Below is a small trained network, with its code and all its weights. Each question gives an input and a class and asks what happens when units are switched off, that is, made to give their printed mean instead of their output.

import numpy as np


def w(rows, s, z=0):
    codes = np.array(rows[::2]) - 128.0
    scale = np.full(codes.shape[1], s)
    scale[-1] = z or s
    return codes * scale


def norm(h):
    return h / np.sqrt((h * h).mean(-1, keepdims=True) + 1e-5)


def f(y):
    return np.maximum(y, 0)


def log_softmax(a):
    a = a - a.max(-1, keepdims=True)
    return a - np.log(np.exp(a).sum(-1, keepdims=True))


def net(x, mask):
    res = np.array(x, float).reshape(1, 7) / 4 @ E
    u = 0
    for l in range(2):
        y = f(norm(res) @ A[l][:, :-1].T + A[l][:, -1])
        res = res + np.where(mask[u : u + 7], y, B[l][:, -1]) @ B[l][:, :-1]
        u += 7
    return log_softmax(norm(res)[-1] @ U[:, :-1].T + U[:, -1])


A, B = {}, {}
E = w([
[124,129,135,133],'x0',
[235,161,152,147],'x1',
[132,127,121,123],'x2',
[150,3,198,64],'x3',
[136,126,110,115],'x4',
[172,29,63,216],'x5',
[126,128,134,133],'x6',
],0.0069)
A[0] = w([
[90,231,108,148,9],'L0N1',
[116,219,183,35,3],'L0N2',
[132,101,195,53,101],'L0N3',
[214,204,192,101,25],'L0N4',
[4,137,130,83,52],'L0N5',
[161,121,130,163,135],'L0N6',
[156,136,170,139,117],'L0N7',
],0.017,0.0024)
B[0] = w([
[170,183,207,89,241],'L0N1',
[64,96,150,246,254],'L0N2',
[167,204,204,114,218],'L0N3',
[157,76,6,73,222],'L0N4',
[160,81,13,78,232],'L0N5',
[67,122,107,121,165],'L0N6',
[115,138,88,110,157],'L0N7',
],0.022,0.0093)
A[1] = w([
[146,152,74,207,239],'L1N1',
[120,177,116,91,5],'L1N2',
[185,133,224,87,61],'L1N3',
[208,255,186,121,63],'L1N4',
[111,81,92,227,80],'L1N5',
[55,117,140,237,66],'L1N6',
[129,106,123,98,85],'L1N7',
],0.014,0.0014)
B[1] = w([
[167,102,181,78,227],'L1N1',
[128,147,156,148,161],'L1N2',
[94,162,200,77,196],'L1N3',
[113,75,249,58,254],'L1N4',
[112,194,145,165,233],'L1N5',
[84,109,117,230,202],'L1N6',
[120,209,100,134,150],'L1N7',
],0.016,0.0094)
U = w([
[151,143,235,95,205],'0',
[118,145,143,253,3],'1',
[186,114,29,100,187],'2',
],0.014,0.00077)

Each question gives the input, the list of numbers given to net, and the class t.
The units are the neurons (one row each of A and B). Each row of codes is followed by its name. A weight is (code - 128) times the scale printed after its matrix; where a second scale follows, it is the last column's (A, B and U).
mask holds one flag per neuron, layer by layer. A switched-off neuron (its flag False) gives its mean, the last column of its row in B, instead of its output. The means were averaged over made-up inputs and are rounded, as every weight is.
A unit's drop is (log p(t) with every unit on - log p(t) with that unit switched off) / (log p(t) with every unit on - log p(t) with every unit switched off).
The circuit of an input: a set's keep is (log p(t) with only the set's units on - log p(t) with every unit switched off) / (log p(t) with every unit on - log p(t) with every unit switched off). Starting from the 12 units with the biggest drops (on a tie, the unit counted first), units are removed one at a time, each time the one whose removal leaves the highest keep (on an exact tie, the one counted first), for as long as the keep stays at least 0.8.
units of the circuit, in order: the units of the circuit, biggest drop first
most important unit: the unit with the biggest drop
k most important neurons: the k neurons with the biggest drops, biggest first
top k neurons in layer l: the k neurons of layer l with the biggest drops, biggest first
drop of u: that unit's drop, to one decimal
input [-4,-5,1,-3,1,1,2], class 2: top 2 neurons in layer 0 => [L0N5; L0N3]
input [7,7,7,2,-7,-5,-2], class 2: top 2 neurons in layer 0 => [L0N4; L0N7]
input [0,2,-3,0,-6,8,-2], class 1: most important unit => L0N5
input [-5,4,3,5,7,-8,6], class 1: 2 most important neurons => [L0N2; L0N1]
input [-8,-1,-5,-1,7,6,2], class 1: top 4 neurons in layer 0 => [L0N1; L0N5; L0N4; L0N3]
input [-2,-5,8,5,-6,6,7], class 1: 4 most important neurons => [L0N1; L0N5; L0N4; L0N3]
input [2,-2,-1,1,-4,6,-2], class 1: top 2 neurons in layer 0 => [L0N1; L0N5]
input [-8,-1,1,4,5,-5,7], class 1: 2 most important neurons => [L0N2; L0N1]
input [2,-2,8,-8,6,7,0], class 0: 2 most important neurons => [L0N2; L0N5]
input [-3,-4,-2,-3,4,2,-3], class 2: 3 most important neurons => [L0N2; L0N3; L0N5]
input [-5,2,6,-3,-1,5,1], class 1: top 4 neurons in layer 0 => [L0N1; L0N5; L0N4; L0N3]
input [1,-1,-7,7,3,-8,-8], class 1: 3 most important neurons => [L0N2; L0N1; L1N6]
input [-2,5,-3,0,7,4,5], class 2: 2 most important neurons => [L0N2; L1N4]
input [-2,6,2,-1,-8,-4,1], class 2: units of the circuit, in order => [L0N4]
input [8,4,2,-4,5,-6,7], class 1: top 2 neurons in layer 0 => [L0N2; L0N3]
input [-6,6,-6,-5,-1,-2,4], class 2: 3 most important neurons => [L0N4; L0N3; L1N4]
input [4,-8,4,3,-5,-7,7], class 2: 2 most important neurons => [L0N5; L1N4]
input [-6,3,4,0,5,2,-2], class 2: 2 most important neurons => [L0N2; L1N4]
input [5,-7,-2,-3,-6,1,-3], class 2: drop of L0N5 => 0.9
input [-5,0,0,0,4,-4,-1], class 1: most important unit => L0N2
input [0,-6,7,3,1,-2,-2], class 2: drop of L0N5 => 1.1
input [-1,7,-5,1,0,-5,4], class 2: drop of L0N4 => 1.1
input [8,-6,8,4,3,8,1], class 1: drop of L0N4 => 1.3
